Below are the code and all the weights of a small trained network. Each question names an input and a class and asks about switching units off, where a switched-off unit gives its printed mean instead of its output.

import numpy as np


def w(rows, s, z=0):
    codes = np.array(rows[::2]) - 128.0
    scale = np.full(codes.shape[1], s)
    scale[-1] = z or s
    return codes * scale


def norm(h):
    return h / np.sqrt((h * h).mean(-1, keepdims=True) + 1e-5)


def f(y):
    return np.maximum(y, 0)


def log_softmax(a):
    a = a - a.max(-1, keepdims=True)
    return a - np.log(np.exp(a).sum(-1, keepdims=True))


def net(x, mask):
    res = np.array(x, float).reshape(1, 4) / 4 @ E
    u = 0
    for l in range(3):
        y = f(norm(res) @ A[l][:, :-1].T + A[l][:, -1])
        res = res + np.where(mask[u : u + 8], y, B[l][:, -1]) @ B[l][:, :-1]
        u += 8
    return log_softmax(norm(res)[-1] @ U[:, :-1].T + U[:, -1])


A, B = {}, {}
E = w([
[70,47,79,97,153,98,146,62,53,101,77,116],'x0',
[151,109,105,124,161,137,89,167,128,178,96,68],'x1',
[53,90,220,68,153,255,131,137,106,149,164,120],'x2',
[65,148,104,159,115,140,94,151,180,54,142,74],'x3',
],0.0042)
A[0] = w([
[47,85,39,73,153,129,110,51,91,39,75,95,56],'L0N0',
[171,244,168,142,73,162,79,186,189,107,189,116,59],'L0N1',
[59,161,170,164,83,118,170,45,121,2,198,192,37],'L0N2',
[59,189,60,206,83,142,65,140,173,53,123,75,52],'L0N3',
[113,172,175,165,100,122,161,80,148,10,190,225,66],'L0N4',
[155,109,93,118,209,145,19,207,137,168,71,37,76],'L0N5',
[140,116,110,165,197,148,59,185,129,160,85,4,24],'L0N6',
[18,168,100,153,121,145,66,124,172,58,141,61,4],'L0N7',
],0.004,0.0047)
B[0] = w([
[81,73,203,223,136,44,124,80,88,180,151,96,254],'L0N0',
[75,45,155,219,158,86,110,87,110,184,128,85,247],'L0N1',
[93,135,71,61,53,124,142,138,146,219,77,82,214],'L0N2',
[253,76,143,68,182,60,196,192,128,123,151,189,225],'L0N3',
[97,180,79,74,58,108,125,151,129,223,67,70,210],'L0N4',
[58,169,108,77,18,96,163,79,127,160,114,139,210],'L0N5',
[82,184,92,60,43,123,170,141,146,205,93,134,177],'L0N6',
[218,64,215,42,164,113,197,202,93,104,147,197,190],'L0N7',
],0.0043,0.0038)
A[1] = w([
[231,106,169,94,157,117,160,144,110,128,112,182,66],'L1N0',
[64,90,134,88,137,117,148,215,172,38,174,65,114],'L1N1',
[100,110,152,91,146,218,109,118,149,83,154,104,4],'L1N2',
[160,228,159,162,93,159,122,212,218,150,196,123,17],'L1N3',
[98,111,143,161,112,70,155,107,89,197,136,103,172],'L1N4',
[71,114,171,90,150,255,111,142,114,71,143,95,22],'L1N5',
[174,138,68,183,133,117,106,121,148,93,111,105,108],'L1N6',
[145,162,140,56,108,111,187,134,112,152,127,153,129],'L1N7',
],0.005,0.0019)
B[1] = w([
[167,95,145,54,186,150,123,175,135,68,188,119,160],'L1N0',
[239,104,96,73,174,107,137,144,73,129,161,187,168],'L1N1',
[133,223,83,152,170,171,79,105,81,118,132,192,148],'L1N2',
[74,22,149,132,150,60,207,19,2,135,100,88,179],'L1N3',
[120,110,175,136,109,222,111,171,194,68,131,144,255],'L1N4',
[123,223,26,171,162,140,72,118,148,104,133,178,170],'L1N5',
[63,199,125,119,144,209,126,115,123,79,136,144,152],'L1N6',
[151,83,98,64,119,180,90,147,178,117,140,117,185],'L1N7',
],0.0045,0.0069)
A[2] = w([
[172,165,66,176,113,77,127,139,162,41,103,127,26],'L2N0',
[162,171,197,182,137,132,123,158,160,188,193,106,10],'L2N1',
[98,123,162,172,83,190,76,189,254,54,132,119,31],'L2N2',
[105,109,136,186,147,102,130,84,67,143,123,98,18],'L2N3',
[103,112,139,154,138,135,105,81,95,122,103,157,123],'L2N4',
[188,171,99,166,106,104,146,116,165,125,118,119,105],'L2N5',
[136,106,162,91,146,193,105,107,123,149,137,163,229],'L2N6',
[75,170,138,93,120,135,114,126,120,164,108,109,109],'L2N7',
],0.0055,0.0012)
B[2] = w([
[87,200,105,136,196,227,89,135,55,157,211,163,201],'L2N0',
[52,60,147,155,120,105,140,68,84,86,91,138,162],'L2N1',
[171,117,124,176,200,194,76,237,219,80,118,132,152],'L2N2',
[115,102,193,165,148,136,164,136,141,128,132,123,202],'L2N3',
[157,161,159,189,123,143,126,149,190,194,165,99,197],'L2N4',
[67,144,106,100,149,177,119,127,72,138,108,137,168],'L2N5',
[181,182,55,163,138,2,139,169,119,77,123,116,253],'L2N6',
[120,166,70,178,85,131,153,100,113,149,118,163,184],'L2N7',
],0.0048,0.0043)
U = w([
[65,39,214,234,159,93,158,82,98,147,128,112,168],'0',
[111,255,76,161,201,186,95,128,85,125,174,179,151],'1',
[235,83,125,30,175,72,154,169,114,95,156,152,152],'2',
[78,159,89,56,11,124,153,119,143,213,89,115,153],'3',
[163,119,154,145,131,166,94,192,248,92,119,112,124],'4',
[170,203,204,118,121,123,56,60,199,102,125,97,33],'5',
[189,220,197,117,107,138,77,46,187,64,122,26,1],'6',
],0.0084,0.0052)

Each question gives the input, the list of numbers given to net, and the class t.
The units are the neurons (one row each of A and B). Each row of codes is followed by its name. A weight is (code - 128) times the scale printed after its matrix; where a second scale follows, it is the last column's (A, B and U).
mask holds one flag per neuron, layer by layer. A switched-off neuron (its flag False) gives its mean, the last column of its row in B, instead of its output. The means were averaged over made-up inputs and are rounded, as every weight is.
A unit's drop is (log p(t) with every unit on - log p(t) with that unit switched off) / (log p(t) with every unit on - log p(t) with every unit switched off).
The circuit of an input: a set's keep is (log p(t) with only the set's units on - log p(t) with every unit switched off) / (log p(t) with every unit on - log p(t) with every unit switched off). Starting from the 12 units with the biggest drops (on a tie, the unit counted first), units are removed one at a time, each time the one whose removal leaves the highest keep (on an exact tie, the one counted first), for as long as the keep stays at least 0.8.
circuit, biggest first: the units of the circuit, biggest drop first
most important unit: the unit with the biggest drop
k most important neurons: the k neurons with the biggest drops, biggest first
k most important neurons of layer l: the k neurons of layer l with the biggest drops, biggest first
input [-5,-6,5,3], class 3: circuit, biggest first : L0N4, L0N2
input [-8,-8,7,-4], class 0: circuit, biggest first : L1N3
input [-2,-5,6,-5], class 1: 2 most important neurons : L0N3, L1N5
input [5,8,-6,1], class 3: circuit, biggest first : L0N5, L0N6
input [3,8,-8,1], class 1: 2 most important neurons : L2N0, L0N2
input [6,3,-5,7], class 2: 3 most important neurons : L0N3, L0N7, L0N1
input [3,-6,7,7], class 1: 2 most important neurons : L1N5, L1N2
input [-6,0,6,1], class 0: 2 most important neurons : L1N3, L0N1
input [3,8,-6,-6], class 3: circuit, biggest first : L0N5, L0N3
input [2,-5,-7,8], class 2: 2 most important neurons of layer 1 : L1N5, L1N1
input [6,3,-8,7], class 1: 4 most important neurons : L2N0, L1N3, L0N1, L1N6
input [-5,8,7,2], class 3: 4 most important neurons : L0N5, L0N6, L1N3, L1N4
input [-7,-5,-7,-3], class 0: 3 most important neurons : L1N3, L0N1, L1N5
input [-2,6,-7,2], class 1: circuit, biggest first : L2N0
input [-1,-8,-4,8], class 2: 2 most important neurons : L0N3, L0N7
input [1,8,7,-3], class 3: 4 most important neurons : L0N5, L0N6, L1N4, L2N0
input [5,-2,-5,8], class 2: 3 most important neurons : L0N3, L0N7, L0N1
input [-7,0,8,2], class 1: 3 most important neurons of layer 1 : L1N5, L1N2, L1N1
input [1,0,6,-5], class 1: 2 most important neurons of layer 0 : L0N3, L0N7
input [-3,5,-1,-4], class 3: most important unit : L0N5
input [-8,-1,-8,-7], class 0: 2 most important neurons of layer 0 : L0N1, L0N3
input [-6,2,5,6], class 0: 2 most important neurons of layer 1 : L1N3, L1N7
